.58, .07, -.42, .01, -.12, -.19, -.44, -.36, .28, -.09, .25, .09, .08, .39, .38, .01, -.45, .56, -.36, .36, -.14, .14, -.28, .01, -.28, -.39, -.41, .57, -.24, .03, .48, -.27, .22, .09, -.07, .07 = niler
.23, -.26, .60, .07, -.03, -.04, .32, .39, -.48, -.11, -.49, -.15, .29, -.29, -.31, -.07, .02, .08, .09, -.51, -.61, -.28, -.08, .00, .28, .41, -.10, -.66, .41, -.08, -.11, .24, -.28, -.13, .04, -.08 = Zif
.08, .64, .04, -.10, -.54, -.19, -.44, -.36, .28, -.09, .25, .09, .08, .39, .38, .01, -.45, .56, -.36, .36, -.14, .14, -.24, .01, -.28, -.39, -.41, .57, -.24, .03, .48, -.27, .22, .09, -.07, .07 = kur
-.10, -.31, .41, -.04, -.02, -.07, .33, .39, .12, -.16, -.41, .24, .10, .48, -.08, -.30, -.52, .01, .40, .06, -.54, .49, .14, .03, .22, .42, -.33, -.64, .29, .08, -.38, .27, -.41, -.07, .01, -.01 = tuzam
-.57, .10, .64, .04, -.10, -.54, .31, -.19, -.23, -.29, -.11, .19, -.04, .38, -.18, -.19, .06, .33, .47, -.38, -.63, .33, .29, .01, -.10, .06, -.26, -.88, .19, .01, -.11, .20, .10, .12, .15, .06 = lovot
start: .10, .64, .04, -.10, -.54
lovot, 1
chg lovot: -.57, .10, .64, .04, -.10, -.54, .31, -.19, -.23, -.29, -.11, .19, -.05, .38, -.18, -.19, .06, .33, .47, -.38, -.63, .33, .29, .01, -.10, .06, -.26, -.88, .19, .01, -.11, .20, .10, .12, .15, .06
12, -.04

.09, -.35, -.09, -.91, -.91, -.47 = sul
-.89, -.35, -.09, -.91, -.91, -.47 = Mun
-.51, -.66, .26, .13, -.48, -.14 = mep
start: .09, -.35
sul, 0
asked: .09, -.35, -.09, -.91, -.91, -.47
sul

.16, .33, .45, -.08, .43, -.32, -.29, -.30, -.32, -.23, .10  nal
-.12, -.12, -.30, .12, .36, .37, .38, -.33, -.29, -.14, .43  Pinu
-.04, .18, .34, -.11, .50, -.16, -.15, -.45, -.57, -.24, .23  zisaf
.17, .15, -.20, -.29, .36, .37, .38, -.33, -.29, -.14, .43  zali
.42, .24, .18, .15, -.20, -.29, -.20, .38, .44, -.07, -.33  temi
.18, .31, .35, .12, .65, -.01, .02, -.31, -.35, -.31, .37  Taza
.42, .24, .18, .15, -.20, -.29, -.29, .38, .44, -.07, .33  Bopa
chg temi: .42, .24, .18, .15, -.20, -.29, -.20, .38, .44, -.07, -.32
10, -.33
chg Pinu: -.12, -.12, -.30, .12, .35, .37, .38, -.33, -.29, -.14, .43
4, .36
common Taza Bopa: 
.18
asked: .42, .24, .18, .15, -.20, -.29, -.29, .38, .44, -.07, .33
Bopa

.10, .59, -.05, .00, .61 -> sok
.07, .26, .42, .07, -.69 -> nus
.26, .40, -.30, .14, .45 -> ropet
.10, .59, -.05, .00, .44 -> mif
.07, .00, .42, .07, -.69 -> zasom
.59, .10, -.31, .37, -.08 -> kigun
-.09, -.16, -.33, .35, -.18 -> Nalit
start: .26, .40, -.30
ropet, 0
asked: .10, .59, -.05, .00, .61
sok

